Here is a tiny trained network, its code and every weight. The questions are about switching its units off for an input and a class, where a switched-off unit gives its printed mean instead of its output.

import numpy as np


def w(rows, s, z=0):
    codes = np.array(rows[::2]) - 128.0
    scale = np.full(codes.shape[1], s)
    scale[-1] = z or s
    return codes * scale


def f(y):
    return np.maximum(y, 0)


def log_softmax(a):
    a = a - a.max(-1, keepdims=True)
    return a - np.log(np.exp(a).sum(-1, keepdims=True))


def net(x, mask):
    res = np.array(x, float).reshape(1, 3) / 4 @ E
    y = f(res @ A[0][:, :-1].T + A[0][:, -1])
    res = res + np.where(mask, y, B[0][:, -1]) @ B[0][:, :-1]
    return log_softmax(res[-1] @ U[:, :-1].T + U[:, -1])


A, B = {}, {}
E = w([
[186,144,9,124,23,162,32,120,133,140,207,82],'x0',
[249,107,151,46,255,88,124,223,141,111,114,120],'x1',
[101,235,108,130,158,116,137,134,122,127,123,191],'x2',
],0.0098)
A[0] = w([
[170,172,70,117,112,130,104,139,130,129,145,123,150],'N1',
[201,65,162,108,252,121,128,161,131,129,121,117,177],'N2',
[146,161,89,123,123,125,120,138,128,124,134,129,2],'N3',
[152,166,79,116,104,123,125,133,121,122,140,122,181],'N4',
[117,114,135,129,89,146,120,125,127,123,133,112,60],'N5',
[126,84,182,117,166,117,139,128,125,122,120,130,33],'N6',
[219,68,104,108,155,125,104,156,134,129,138,104,85],'N7',
[137,139,77,128,43,131,104,120,130,129,141,128,108],'N8',
[103,141,158,136,170,126,144,124,130,127,121,127,97],'N9',
[76,180,150,138,164,130,139,122,128,130,122,153,38],'N10',
[156,203,124,109,218,126,117,151,129,121,131,146,102],'N11',
[163,70,119,118,113,134,112,136,127,128,144,113,174],'N12',
[157,170,87,127,124,130,119,138,132,131,129,123,28],'N13',
[85,142,150,139,108,121,134,112,132,129,119,133,36],'N14',
],0.022,0.0036)
B[0] = w([
[116,147,123,140,116,194,40,139,146,127,148,247,199],'N1',
[93,202,253,42,147,106,133,111,62,55,232,149,255],'N2',
[106,155,147,133,176,121,93,98,145,145,159,157,155],'N3',
[123,102,101,141,99,151,52,125,157,150,128,154,183],'N4',
[133,97,61,130,158,98,171,129,133,128,143,162,165],'N5',
[149,71,140,161,132,188,76,138,173,146,119,132,176],'N6',
[116,18,205,135,99,165,208,120,103,118,142,21,219],'N7',
[105,183,72,118,28,143,149,128,110,117,160,50,229],'N8',
[131,112,158,97,64,117,103,133,92,119,48,174,165],'N9',
[176,161,214,118,151,130,117,126,149,109,92,55,170],'N10',
[123,105,74,146,194,20,230,118,119,145,100,140,195],'N11',
[166,155,141,144,196,99,118,133,158,143,69,87,185],'N12',
[122,159,108,107,154,148,97,148,118,118,152,212,162],'N13',
[108,59,117,113,130,122,165,144,86,129,178,179,164],'N14',
],0.022,0.03)
U = w([
[112,68,157,146,78,184,156,147,107,109,130,80,39],'0',
[141,188,95,136,127,22,253,111,102,117,83,67,59],'1',
[101,255,76,171,104,154,45,139,186,159,152,140,53],'2',
[178,111,113,209,141,124,172,135,204,168,76,30,2],'3',
[81,107,46,217,141,125,123,143,165,212,142,213,87],'4',
[40,137,65,166,92,162,155,114,113,139,224,111,238],'5',
[130,141,221,87,207,84,155,123,98,88,119,175,216],'6',
],0.0089,0.0038)

Each question gives the input, the list of numbers given to net, and the class t.
The units are the neurons (one row each of A and B). Each row of codes is followed by its name. A weight is (code - 128) times the scale printed after its matrix; where a second scale follows, it is the last column's (A, B and U).
mask holds one flag per neuron, in row order. A switched-off neuron (its flag False) gives its mean, the last column of its row in B, instead of its output. The means were averaged over made-up inputs and are rounded, as every weight is.
A unit's drop is (log p(t) with every unit on - log p(t) with that unit switched off) / (log p(t) with every unit on - log p(t) with every unit switched off).
The circuit of an input: a set's keep is (log p(t) with only the set's units on - log p(t) with every unit switched off) / (log p(t) with every unit on - log p(t) with every unit switched off). Starting from the 12 units with the biggest drops (on a tie, the unit counted first), units are removed one at a time, each time the one whose removal leaves the highest keep (on an exact tie, the one counted first), for as long as the keep stays at least 0.8.
units of the circuit, in order: the units of the circuit, biggest drop first
most important unit: the unit with the biggest drop
top k neurons: the k neurons with the biggest drops, biggest first
drop of u: that unit's drop, to one decimal
input [6,4,-7], class 0: units of the circuit, in order	(N7)
input [-8,-5,-6], class 0: top 2 neurons	(N2, N6)
input [-8,-5,-3], class 0: top 4 neurons	(N2, N11, N6, N12)
input [-1,0,3], class 1: top 2 neurons	(N2, N1)
input [8,4,-2], class 0: top 3 neurons	(N7, N12, N11)
input [2,-3,-8], class 1: top 3 neurons	(N6, N1, N4)
input [0,-5,2], class 5: top 2 neurons	(N11, N7)
input [5,4,1], class 5: top 4 neurons	(N7, N10, N2, N4)
input [1,-5,-6], class 5: top 2 neurons	(N11, N10)
input [6,1,-6], class 0: top 2 neurons	(N7, N11)
input [-2,-7,5], class 0: top 3 neurons	(N2, N11, N10)
input [6,3,5], class 4: top 2 neurons	(N2, N11)
input [-1,-8,1], class 5: top 3 neurons	(N11, N7, N12)
input [6,3,3], class 2: units of the circuit, in order	(N1)
input [2,-5,-6], class 5: top 2 neurons	(N11, N10)
input [2,1,6], class 4: top 3 neurons	(N2, N11, N8)
input [7,5,1], class 5: top 3 neurons	(N7, N1, N13)
input [4,-2,0], class 2: drop of N7	0.3
input [6,-6,-2], class 2: drop of N1	0.2
input [7,-6,-1], class 2: drop of N7	0.5
input [4,-7,7], class 2: most important unit	N7
input [1,1,5], class 4: drop of N2	1.0
